Here is a tiny trained network, its code and every weight. The questions are about switching its units off for an input and a class, where a switched-off unit gives its printed mean instead of its output.

import numpy as np


def w(rows, s, z=0):
    codes = np.array(rows[::2]) - 128.0
    scale = np.full(codes.shape[1], s)
    scale[-1] = z or s
    return codes * scale


def norm(h):
    return h / np.sqrt((h * h).mean(-1, keepdims=True) + 1e-5)


def f(y):
    return np.maximum(y, 0)


def log_softmax(a):
    a = a - a.max(-1, keepdims=True)
    return a - np.log(np.exp(a).sum(-1, keepdims=True))


def net(x, mask):
    res = np.array(x, float).reshape(1, 2) / 4 @ E
    u = 0
    for l in range(2):
        y = f(norm(res) @ A[l][:, :-1].T + A[l][:, -1])
        res = res + np.where(mask[u : u + 7], y, B[l][:, -1]) @ B[l][:, :-1]
        u += 7
    return log_softmax(norm(res)[-1] @ U[:, :-1].T + U[:, -1])


A, B = {}, {}
E = w([
[208,78,182,151,2,125,63,111,97],'x0',
[218,100,122,125,224,179,173,128,93],'x1',
],0.0092)
A[0] = w([
[80,238,116,37,170,87,40,188,200,101],'L0N0',
[190,146,157,93,189,143,237,109,150,7],'L0N1',
[151,92,152,179,111,91,43,118,77,124],'L0N2',
[245,113,159,227,145,189,107,3,44,204],'L0N3',
[109,131,96,117,35,128,118,3,120,63],'L0N4',
[98,164,18,162,199,200,149,76,141,115],'L0N5',
[171,141,243,32,47,57,91,76,138,80],'L0N6',
],0.0052,0.0019)
B[0] = w([
[153,165,176,102,108,143,140,237,100,221],'L0N0',
[254,166,108,71,149,129,145,65,175,198],'L0N1',
[121,93,130,138,208,52,138,103,137,201],'L0N2',
[37,158,161,105,113,109,105,160,107,254],'L0N3',
[157,120,118,122,163,109,40,88,102,190],'L0N4',
[104,119,84,153,80,133,144,57,128,227],'L0N5',
[214,81,140,206,87,157,178,35,175,225],'L0N6',
],0.0082,0.0061)
A[1] = w([
[53,134,93,176,153,169,143,181,115,85],'L1N0',
[85,122,150,127,68,113,67,142,159,119],'L1N1',
[118,65,148,182,50,109,153,87,98,100],'L1N2',
[152,68,95,187,58,121,104,156,184,101],'L1N3',
[154,142,67,97,147,222,172,83,179,85],'L1N4',
[164,102,120,254,73,112,109,84,80,131],'L1N5',
[127,102,137,100,128,185,128,222,143,4],'L1N6',
],0.0082,0.002)
B[1] = w([
[116,101,180,60,75,206,74,193,70,167],'L1N0',
[192,122,140,166,181,130,175,89,128,195],'L1N1',
[28,144,57,168,154,164,148,59,197,229],'L1N2',
[130,106,198,192,183,93,139,131,107,197],'L1N3',
[157,104,46,152,97,78,87,92,157,222],'L1N4',
[40,71,85,120,173,101,117,168,148,253],'L1N5',
[105,113,2,122,109,174,136,120,143,143],'L1N6',
],0.0084,0.0081)
U = w([
[177,102,234,43,170,146,115,113,45,132],'0',
[161,163,178,193,95,127,178,134,130,74],'1',
[170,81,149,115,40,142,119,127,125,2],'2',
[180,152,2,70,139,118,153,51,168,150],'3',
[50,46,142,192,145,97,129,51,175,174],'4',
[144,141,178,134,53,130,120,138,139,72],'5',
[81,171,97,52,57,195,155,208,112,187],'6',
],0.013,0.0051)

Each question gives the input, the list of numbers given to net, and the class t.
The units are the neurons (one row each of A and B). Each row of codes is followed by its name. A weight is (code - 128) times the scale printed after its matrix; where a second scale follows, it is the last column's (A, B and U).
mask holds one flag per neuron, layer by layer. A switched-off neuron (its flag False) gives its mean, the last column of its row in B, instead of its output. The means were averaged over made-up inputs and are rounded, as every weight is.
A unit's drop is (log p(t) with every unit on - log p(t) with that unit switched off) / (log p(t) with every unit on - log p(t) with every unit switched off).
The circuit of an input: a set's keep is (log p(t) with only the set's units on - log p(t) with every unit switched off) / (log p(t) with every unit on - log p(t) with every unit switched off). Starting from the 12 units with the biggest drops (on a tie, the unit counted first), units are removed one at a time, each time the one whose removal leaves the highest keep (on an exact tie, the one counted first), for as long as the keep stays at least 0.8.
circuit, biggest first: the units of the circuit, biggest drop first
k most important neurons: the k neurons with the biggest drops, biggest first
k most important neurons of layer l: the k neurons of layer l with the biggest drops, biggest first
drop of u: that unit's drop, to one decimal
input [-8,-2], class 6: circuit, biggest first	L1N0, L0N0
input [0,2], class 3: circuit, biggest first	L0N1
input [6,8], class 0: 3 most important neurons of layer 0	L0N5, L0N6, L0N3
input [-1,-5], class 1: circuit, biggest first	L0N0, L1N5, L1N2, L1N1
input [2,7], class 0: 4 most important neurons	L0N3, L1N2, L0N6, L0N5
input [2,8], class 0: 3 most important neurons	L1N2, L0N3, L0N6
input [0,0], class 0: 4 most important neurons of layer 0	L0N6, L0N5, L0N1, L0N0
input [-1,-6], class 1: 3 most important neurons	L0N0, L0N5, L1N5
input [-1,-4], class 1: 2 most important neurons of layer 0	L0N0, L0N3
input [2,6], class 0: 2 most important neurons of layer 0	L0N3, L0N6
input [8,5], class 4: drop of L1N4	0.0
input [-7,-2], class 6: drop of L1N0	0.1
input [-1,0], class 3: drop of L0N3	0.1
input [-3,-7], class 6: drop of L0N0	0.1
input [7,7], class 4: most important neuron of layer 0	L0N0
